[ -54  300 -175  -77  330  410  239  871  251  -88 -114 -115 -426 -290
  126 -581  334   41 -369 -137  330  198   25   23  -54  -21 -178  443
  218  -91  -12  313  252  -22  115  196   94] : 0
[   6  -59 -203  -63  -70  144  284  320  153   67  235 -120 -166    2
   16    7 -265  262   53  233  162  596  -37   11  -12  -55  107  107
 -198 -113  -34  244  179  194  -61  -50  132] : 0
[  85 -262 -169  543  399  364 -107  257 -130  -13 -170  128   83 -182
   47 -419  405  -47  129 -214  -72 -140 -104 -493  -39 -496   32  235
 -115 -155   -8  -62 -453  -98  441  -16 -131] : 3
[ -77  366 -205  -64  317  339  152  850  244  -59 -161  -44 -301 -261
  165 -595  373   65 -389 -193  386  120   -8   46  -60  114 -256  458
  278  -77    6  335  236  -49  101  159  104] : 8
[  95 -300 -156  497  336  170 -120  154 -241  -69  -13   28   69 -184
   42 -409  296   11  257 -186  -60  -30 -122 -410    0 -446  -33  187
 -204 -104   34   13 -531 -104  223  -12 -113] : 6
[ 140 -375 -171  449  390  229  -87  177 -250   10  -62  -27   63 -176
   51 -428  305  -12  315 -187  -50  -68  -96 -419   41 -426  -48  219
  -93  -27   -5  -55 -487 -119  150   38 -114] : 5
[  52 -141 -173 -269 -324  170  325  242  240 -159   22  -93 -371  114
 -104  -94 -367  -26  143  377  243  526  171   17  101 -174  148  137
 -142 -185 -214  382  225   31  -31   -4   73] : 7
[ 122 -344 -156  374  327  131 -148  133 -290  -83  -71  -44   17 -120
   49 -381  257   28  396 -105   27 -138  -58 -346   37 -375  -54  195
 -134  -26  -50  -63 -483 -202  141   47 -129] : 7
[-102  339 -137  324  103  251   53  616  196  -76   96   47 -201 -454
  129 -580  311  272 -487 -288  144  364  -77  -58 -360  -91 -290  285
   16  -61  262  352  -44   14  319   98   28] : 4
[  72 -384 -148  469  396  130 -204  131 -291  -60  -50  -85  108 -109
    8 -339  292  -64  380 -159  -32 -170 -140 -346   64 -422  -41  158
 -136  -92   13 -105 -523 -102   53   54 -124] : 9
[-150  333  -81  274   78  215   -6  587  120  -32   97  -23 -150 -426
  135 -552  276  312 -411 -318  204  298 -106   74 -389  110 -279  316
  103   35  225  263   59   10  148  154   24] : 6
[  95 -119 -235 -292 -278  161  315  308  235 -119   75  -97 -415   35
  -62 -100 -335   38   86  373  224  542  136    5  114 -145  110  161
 -158 -174 -169  387  191   40    5  -90   39] : 12
[  29 -234 -129  634  233  276 -162  279 -209  -68  -95  188  187 -242
   45 -386  389   56   13 -259  -22 -165 -103 -458 -250 -378  -50  156
 -173 -102   61  -14 -451 -164  428   47 -181] : 0
[  84  -44 -261  -41 -100   69  289  316   97   25  228  -89 -168    3
    8   89 -219  220  110  240   82  503  -51  -12  -10  -87   15   69
 -270 -103   -8  270  113  122  -14 -114  120] : 8
[ 107 -362 -223  466  346  177 -111  200 -181  -70  -19  -20   28 -164
   26 -405  266  -41  251 -137  -53 -120 -129 -438   38 -501 -125  158
 -199 -107   60  -33 -615 -138  230  -42  -91] : 11
[   1 -299 -153  615  354  375 -174  291 -175   27 -103  145  183 -216
   53 -369  361   15   16 -232  -15 -202 -152 -473 -129 -434  -10  168
 -161 -131   60 -106 -464  -71  402   33 -174] : 12
[  38 -344 -176  396  472  204 -108  147 -249  -18  -48  -35   26 -126
   43 -416  255  -18  357 -142   54 -130 -129 -384   56 -423  -11  202
 -121  -96  -50 -119 -506 -131  125   68  -84] : 7
[  30  -68 -275 -142  -92  101  336  296  163   63  216  -67 -241    6
  -12   74 -300  221   97  337  126  542    7  -88   55  -88  107   78
 -306 -162  -67  229  140  116  -48  -92  131] : 10
[ 100 -300 -132  445  358  148  -84  181 -204   23  -84  -22    0 -151
   44 -475  253   -4  381 -137    2  -36  -79 -406   91 -444  -24  217
 -113  -68   -5  -53 -511 -131  141   49  -79] : 12
[  63 -276 -122  672  342  356 -134  272 -152   29 -143  162  171 -170
   93 -411  376   -5    7 -275 -120 -172 -157 -487 -132 -448  -31  176
  -97 -149   34  -36 -495 -121  429   52 -144] : 11
[ -19 -162 -107 -265 -390  125  256  190  210 -151  107 -167 -306  150
 -107   16 -474   -9   77  450  230  492  113   65   46 -104  167   55
 -172 -227 -162  299  246   50 -107    3    2] : 12
[-128  350 -119  238   65  267    9  657  155  -72   70   -2 -214 -365
  142 -577  264  305 -447 -302  258  315  -76   64 -310   34 -276  331
  136    5  139  334   73  -28  190  149   27] : 6
[  -2 -147 -173 -222 -210  186  339  261  278  -21   85 -115 -378  115
  -49  -64 -425   46   54  371  247  516  109   -8  115 -119  169   87
 -156 -212 -119  314  182  112  -61  -39   74] : 0
[ -42  354 -248 -110  394  309  218  791  279  -55 -158  -82 -399 -290
  211 -720  336   56 -342 -166  405  151   17   71  -10    3 -287  505
  285  -84   38  324   79  -50   71  102  114] : 5
[  22 -304 -179  661  385  315 -190  278 -212   53  -82  142  160 -238
   21 -379  428   53    3 -276  -89 -167 -183 -479 -177 -392  -32  142
 -189 -108   48  -92 -449  -83  384   63 -160] : 9
[  79 -121 -169 -298 -398  129  299  223  236 -155   80 -128 -439   84
 -147 -105 -388   26  124  412  241  574  212   -4   87 -159  167   93
 -220 -181 -190  377  224   18  -56  -13   50] : 9
[  31 -124 -218 -333 -328  124  331  219  259 -149   74 -105 -383  148
 -124  -53 -399    3  138  421  225  539  205  -19  112 -162  147  103
 -185 -211 -169  398  230   31  -35  -30   76] : 6
[-175  323 -142  189   59  261   26  632  215 -141   50   21 -227 -409
   87 -572  240  214 -491 -226  216  286  -70   -8 -317  -77 -244  342
   63 -140  172  298  -13   -9  220   95    1] : 9
[ -14 -146 -180 -221 -393  108  303  247  279 -180   78 -120 -386   74
 -130  -94 -426   29   43  442  213  600  137   -6   38 -192  129   84
 -237 -257 -182  387  211   33   -7  -15   35] : 9
[  -3  -96 -182 -232 -389   89  236  198  268 -139  141 -117 -323   65
  -65  -29 -424  123   25  350  252  524  148   74   33  -62   97   88
 -221 -153 -133  401  221   71  -87  -56    9] : 10
[ -47 -140 -228 -275 -206  190  372  251  316  -80  140 -101 -406   68
  -72  -49 -435   57   11  388  262  567  146  -53  108 -173  134   85
 -214 -225 -108  360  202  116  -24  -53   89] : 10
[  35 -103 -200 -160 -293   81  281  151  262  -64  132  -99 -348  100
  -35  -56 -414   64  120  291  181  532   60   62   64  -87  116   89
 -166 -167 -140  342  145   89 -109  -65   69] : 3
[  38  -91 -262  -84  -76  112  262  333  131   78  213 -154 -199   21
    8   66 -257  227   99  288  157  507  -48   38   18  -32   36   77
 -240 -107  -37  206  148  157  -91  -92  116] : 5
[  -5 -110 -153 -178 -291  168  291  272  220  -47  100  -95 -370   42
  -81  -64 -390   50   22  311  270  544   79   67   16  -26  141  122
 -159 -143 -109  303  190   69  -64  -57   41] : 10
[ 107 -346 -220  443  371  151  -95  216 -219  -24  -70   33   -6 -139
   31 -399  275  -77  316 -119  -28 -125 -150 -434   87 -442  -80  183
 -155 -134  -29  -44 -559 -179  196  -17 -117] : 8
[ -51  314 -212 -138  411  319  219  763  268  -34 -140  -75 -336 -199
  169 -597  305   32 -372 -117  400  175   29    5   46   65 -231  434
  256  -80   43  302  176  -28   28  163  152] : 1
[-164  324 -130  239  173  295    5  573  211  -40   80  -71 -269 -386
  120 -603  268  295 -421 -295  252  368  -11   10 -269   18 -229  315
   87  -65  183  327   44   34  162  152   21] : 5
[ -11  -93 -253   -6  -24   70  255  270  122  104  295 -172 -123   11
   55   36 -291  269  113  251  132  568 -100   19   -8  -46   80   46
 -260 -147  -42  212  117  210 -132  -77  104] : 5
[-103  306 -132  214   89  248   11  516  133 -128   74    1 -236 -389
  127 -552  286  274 -422 -258  192  305   -5   27 -345   24 -272  341
  121  -11  169  299   62   -6  166  146  -22] : 1
[  23  -32 -222  -74 -147   40  299  327  158    4  263 -132 -165   -3
  -30  139 -251  145   30  242   67  548  -69   23  -41  -45   51   53
 -267 -148  -18  241  219  131  -67 -105   93] : 2
[-138  378  -28  195  -57  235  -33  577  114 -168   59    5 -194 -354
   85 -540  261  245 -402 -303  190  322  -29  107 -409   87 -205  382
  168  -37  136  281   89  -53  161  165   -7] : 6
[-187  276  -54  327   24  241  -40  524  148 -100  103  -42 -185 -387
   75 -471  217  247 -420 -258  168  336  -93   43 -320    1 -244  265
   89  -60  201  236   28   17  120  147  -15] : 0
[-148  289  -98  287   23  237  -34  569  163  -91  125  -32 -167 -374
  146 -548  190  307 -483 -301  219  294  -99   73 -390   57 -260  283
   69  -40  177  321   16    4  177  135  -23] : 10
[-148  289 -128  245  107  314   17  549  198  -64   37    2 -258 -387
   93 -632  264  263 -382 -254  241  334  -11  -29 -267  -50 -233  344
   89  -42  153  318    0   -2  186  159   32] : 11
[  32 -318 -157  709  328  364 -142  315 -188   99 -100  214  160 -252
   29 -343  392    8  -62 -281  -97 -183 -229 -504 -219 -394    5  141
 -191 -123   36 -140 -462 -109  431   22 -195] : 9
[-116  289 -156  311  175  325   79  629  161  -23   73   41 -229 -423
  137 -584  290  281 -445 -294  170  336  -96  -52 -311  -73 -242  337
   71  -34  180  287   14   26  246  121   16] : 2
[  39 -228 -167  629  387  307 -140  226 -199  -11 -139  179  196 -166
   97 -461  398   46   91 -254  -46 -192 -142 -459 -188 -441  -36  230
 -115 -146   50  -82 -531 -116  418   30 -125] : 6
[  42  -34 -262  -62  -20   78  333  307  147   39  212 -124 -205   35
   49   37 -263  220   52  279  154  510  -63  -14   27  -69   49   63
 -233 -156  -44  233  127  157  -75 -117  155] : 0
[ 106 -396 -179  477  407  177 -118  247 -283  -27  -62  -48   60 -199
   59 -401  316  -46  278 -204  -10 -149 -156 -381   40 -378  -97  199
  -85  -27   26  -60 -503 -135  140    0 -135] : 0
[  65 -376 -163  436  418  175  -84  167 -216  -24  -20  -45   53 -153
   47 -384  250  -38  285 -136  -34  -83 -123 -408    7 -437  -41  180
 -132  -89   27  -62 -483 -100  183   27 -143] : 1
[-100  375 -190 -131  274  341  199  841  285 -145 -150  -55 -321 -245
  130 -646  305   12 -387 -137  459  172   40   45  -66   40 -267  468
  247 -116   76  374  168  -68  106  168  144] : 8
[  50 -102 -209 -290 -193  135  373  137  261 -116   71 -119 -377  137
  -21 -168 -427   46  134  410  258  590  157    7  129 -182  150  169
 -131 -221 -162  346   90   39  -72  -55  107] : 11
[  11 -279 -147  602  384  289  -74  248 -168  -18  -96  161  145 -193
   57 -411  370  -21   10 -228  -30 -111 -132 -484 -159 -471   -2  160
 -183 -169   23  -16 -443  -59  456  -13 -148] : 1
[-164  283 -172  -74  418  402  170  802  284   26 -139 -122 -363 -209
  133 -596  302   35 -357 -138  438   91  -21   64  -45   63 -201  422
  292  -71   27  168  225    7   29  225  125] : 7
[  36 -231 -178  637  355  311 -136  171 -147    1 -126  166  171 -223
   71 -433  341   71   54 -265  -62 -119 -117 -485 -132 -450  -43  196
 -156 -111   77  -34 -508 -102  415   10 -144] : 2
[  34  -53 -266  -63 -143   20  256  330  164   42  238 -104 -104  -16
   12   91 -256  209   51  243   72  542  -77    1    8  -36   36   46
 -274 -133  -26  307  162  176  -57 -110  115] : 4
[  62 -291 -174  618  405  389 -132  329 -201    8 -106  168  206 -209
   72 -403  404   11   -8 -291  -33 -205 -177 -483 -173 -434  -30  212
 -144  -96   59  -90 -487 -120  446   20 -164] : 2
[ -39  -47 -210   19 -161   -1  218  204  165  -26  246 -146  -24   38
   28   72 -319  229   50  233  138  557  -79  107  -80  -29   23   57
 -244 -119   18  251  125  211 -132  -72  114] : 4
[ 134 -412 -180  396  471  255  -90  213 -260   25 -114   -1   25 -147
   48 -384  322  -50  363 -136   -2 -174  -81 -432   85 -423  -33  221
  -75    2  -34 -141 -469 -153  205   64 -129] : 1
[ 143 -339 -175  407  374  208  -93  188 -210  -57  -95  -38  -35 -172
    9 -407  291  -20  375 -114  -60  -89  -23 -478  108 -486  -45  182
 -136  -70    2  -43 -508 -187  219   62  -99] : 0
[  93 -165 -160 -208 -453  134  324  225  248 -215   13  -98 -415  146
 -140  -49 -420  -53  124  477  178  515  182  -44  104 -205  107   71
 -218 -209 -187  372  172  -17    7  -56   34] : 8
[  12 -277 -159  634  377  373 -149  226 -142   -6 -101  178  162 -202
   41 -396  378   11   13 -239  -84 -130 -127 -538 -174 -448   50  169
 -184 -214   28  -46 -469  -59  475    8 -161] : 10
[-178  360 -204 -181  411  396  206  855  292  -84 -124  -59 -352 -232
  152 -624  329   51 -417 -123  483  123   28   36  -80   -2 -206  492
  249 -174   41  311  213  -36  104  203  121] : 7
[   7  330 -256 -122  381  366  235  899  282  -73 -205 -112 -388 -262
  117 -613  383  -65 -334 -149  355  110   24   11   28  -15 -276  461
  278  -53   56  292  155  -73  117  146  155] : 4
[-222  291 -102  321  102  243  -21  576  207  -88  116   -4 -212 -371
  109 -588  249  243 -558 -255  229  320 -115   23 -361  -32 -285  251
   55 -138  246  289  -14   60  169  151   17] : 9
[  90  -79 -230 -201 -314  121  377  236  267  -51   97  -61 -398   43
  -72  -77 -421   88  100  345  184  607  118  -23  108 -179  157  116
 -236 -184 -151  384  112   49  -13 -113   74] : 0
[ -59  349 -246 -148  360  356  257  778  292  -41 -164  -19 -357 -277
  173 -678  273   66 -384 -100  384  172   37  -69   11  -50 -210  482
  197 -136   43  288   76  -68  130  137  150] : 4
[  61 -251 -125  638  358  315  -96  257 -151  -22 -158  147  122 -150
   59 -442  363  -31   26 -200  -27 -148 -114 -491  -96 -488  -23  167
 -175 -176   60  -43 -528 -101  425   -7 -106] : 10
[  13 -240 -143  586  354  372 -102  313 -111   81 -132  196  113 -224
   56 -442  367   -8   19 -225   17 -112 -172 -484 -140 -397   40  198
 -146 -180  -13  -50 -417 -113  429   30 -153] : 7
[-111  340 -202 -159  431  411  237  833  283  -61 -141 -106 -415 -198
  131 -679  315   12 -305 -121  463  195   48   30  -29   21 -115  484
  295 -133  -68  309  248  -16   57  226  140] : 10
[ 110 -270 -132  583  330  368  -65  241 -120    4 -195  174  149 -165
   87 -478  346  -88   34 -215  -39 -161 -112 -487 -101 -477   -1  202
 -110 -188   53   -1 -534 -102  418  -20 -140] : 5
[ -41 -113 -152 -201 -345   82  304  236  250  -96  176 -131 -405   69
 -119  -39 -430   42   47  385  224  599  111   28   52 -114  106   46
 -254 -203 -108  344  211   93 -111   -6   59] : 1
[-143  322  -70  349   72  240  -41  596  133  -66   70  -15 -264 -400
  119 -607  295  320 -329 -304  226  332  -55   34 -338   20 -239  321
  108   -5  131  298   32    8  173  159    4] : 10
[ -72  354 -241  -63  391  340  207  816  292    5 -160  -52 -416 -278
  140 -672  352   80 -316 -168  395  200   13   16    5    2 -254  461
  258  -53   16  310  154  -67   99  184  152] : 7
[  42  -87 -223 -105 -151   -8  307  235  193   42  191 -178 -189   47
  -15  106 -327  165  127  316  101  565  -18   37   80  -67   42   18
 -235 -124  -30  266  201  161 -140  -87  143] : 9
[ 126 -338 -193  445  348  207 -117  227 -227  -74  -44  -11  -15 -210
   42 -358  296    0  320 -153  -82  -63  -96 -426   52 -435  -68  215
 -158  -65   13  -61 -516 -179  244    5 -129] : 6
[-133  328 -120  362   83  223   11  614  175  -37   96   52 -224 -400
  132 -593  287  299 -487 -326  185  341 -109  -11 -352   -1 -292  296
   77  -22  202  282  -18   -5  238   90   13] : 2
[-161  254 -151  -49  328  375  181  810  303  -12  -75 -112 -344 -197
  119 -556  244   43 -420 -144  392  171  -24   77  -57   50 -239  398
  253  -56   95  250  205   36   29  218  119] : 8
[ 117 -250 -159  586  354  369  -98  275 -134   -1 -133  107  127 -135
   37 -433  377  -48   82 -205 -108 -151 -113 -516  -99 -535   14  136
 -160 -187   24   19 -456  -62  441   63 -109] : 4
[  -3 -109 -232 -356 -221  125  357  237  237  -55  104  -74 -373   55
  -63 -100 -404  109   77  426  270  574  159  -21  118 -110  147  152
 -190 -203 -153  327  191   38  -70  -21   85] : 0
[ -82 -192 -184 -218 -258  213  309  231  289  -37  158 -157 -359  123
  -93  -75 -484   66    6  391  234  539   86  -14   58 -149  151   52
 -197 -225 -132  323  196  126  -77   25   71] : 11
[-153  337 -152  302   43  289  -19  586  172 -133   18   89 -203 -411
   84 -581  305  267 -448 -246  224  294  -61  -46 -334  -47 -264  349
   40  -95  156  318  -23  -38  228  111    3] : 7
[ -32 -147 -209 -237 -186  171  356  210  286  -31  119 -167 -405  132
  -52  -79 -453   84   63  334  260  545  120   31  102 -137  129   88
 -142 -147 -121  353  219  121  -68  -28   81] : 6
[ 207 -368 -191  378  310  179  -97  202 -260  -85 -146   14  -19 -216
    3 -427  330  -57  427  -99  -55  -71  -18 -469  139 -438  -49  256
 -120  -29  -59  -52 -511 -250  181   39 -118] : 0
